[[-3 18 13]
 [ 6  9 25]
 [-3 -1 12]]
=>
[13  9 -3]

[[-23  -1   8  33]
 [-18  14  -3  14]
 [-27  12  -7  19]
 [-30  -7 -11  32]
 [ -2   4  10  16]]
=>
[ 33  -3  12 -30]

[[ 16 -10   9  -4  -2]
 [  7  -2  13   4  -2]
 [  1  -3   6  -3 -14]
 [ 19   0  18   2   8]
 [ 24   5  27   4 -14]]
=>
[-2  4  6  0 24]

[[-15   4 -30  -1 -19]
 [ 16 -21  22 -32 -23]]
=>
[-19 -32]

[[12 30  4 11]
 [12 23 -6 17]
 [ 3 -1 12 -5]]
=>
[11 -6 -1]

[[ -6   1]
 [-13  -3]
 [-14 -26]
 [-15  -3]]
=>
[  1 -13]

[[ 16  28  -6 -12]
 [  0 -16  27  19]
 [ -9  11 -13  -5]]
=>
[-12  27  11]

[[ 2 29]
 [-4  2]
 [15 -7]]
=>
[29 -4]
---
[[ -9  -4   1  -5  -2  -1  -2  11  -8   3 -21  -4  -5  -9]
 [  0   1   9 -10  -4  -5  -1   3   5  -1  -4   2 -10   1]
 [ -5   2 -10  17   8   2   0   1  -7  -7  27   0 -31   5]
 [  5  -8   6  26   6   2   2  -4  -2  -6  -3  -2   1   8]
 [  2   8  -1  26   0   6 -12  -5  -4   1 -13  -3  -1   3]
 [ -3  12  14  28   3  12  -4  -1  10  -3 -10   3  -4  -7]]
=>
[[  5  -8   6  26   6   2   2  -4  -2  -6  -3  -2   1   8]
 [  2   8  -1  26   0   6 -12  -5  -4   1 -13  -3  -1   3]
 [  0   1   9 -10  -4  -5  -1   3   5  -1  -4   2 -10   1]
 [ -3  12  14  28   3  12  -4  -1  10  -3 -10   3  -4  -7]
 [ -5   2 -10  17   8   2   0   1  -7  -7  27   0 -31   5]
 [ -9  -4   1  -5  -2  -1  -2  11  -8   3 -21  -4  -5  -9]]

[[  1   9  19 -18  16 -14 -12]
 [-16   5  19  -3   0   5   2]
 [ -1  16  -2  28 -17 -22 -11]]
=>
[[  1   9  19 -18  16 -14 -12]
 [ -1  16  -2  28 -17 -22 -11]
 [-16   5  19  -3   0   5   2]]

[[ 14 -20 -12  -2]
 [ -7  -6   6  -3]
 [  2  -1   0  -1]
 [ -4  -7  24  15]
 [ 18  -5  -6   6]
 [ 13  -6  -1   0]]
=>
[[ 18  -5  -6   6]
 [ 14 -20 -12  -2]
 [ 13  -6  -1   0]
 [  2  -1   0  -1]
 [ -4  -7  24  15]
 [ -7  -6   6  -3]]

[[ 22  10  -7 -22]
 [ 25  10  22 -16]
 [  2  11 -12 -15]
 [ 14 -31  27  16]
 [  4  18  13   4]]
=>
[[ 25  10  22 -16]
 [ 22  10  -7 -22]
 [ 14 -31  27  16]
 [  4  18  13   4]
 [  2  11 -12 -15]]

[[  8  27 -10  21  28 -22]
 [  2  21  -2  -8  19   4]
 [ -1  -7  -6  10  -6 -15]
 [  5   6   3   8   7   1]
 [  4   0  -4   7  -5  -8]]
=>
[[  8  27 -10  21  28 -22]
 [  5   6   3   8   7   1]
 [  4   0  -4   7  -5  -8]
 [  2  21  -2  -8  19   4]
 [ -1  -7  -6  10  -6 -15]]

[[-14 -11  -7  15  -9  -9  26  20  11  12  -4  27 -17   2   1  -4]
 [ -2 -16  23  15 -17 -17  11 -17  13  -1  12  15 -19   2 -24  24]
 [  1 -10   9  10 -14 -14   7  -8  15  -7   7  -3 -11   0  -4   7]]
=>
[[  1 -10   9  10 -14 -14   7  -8  15  -7   7  -3 -11   0  -4   7]
 [ -2 -16  23  15 -17 -17  11 -17  13  -1  12  15 -19   2 -24  24]
 [-14 -11  -7  15  -9  -9  26  20  11  12  -4  27 -17   2   1  -4]]
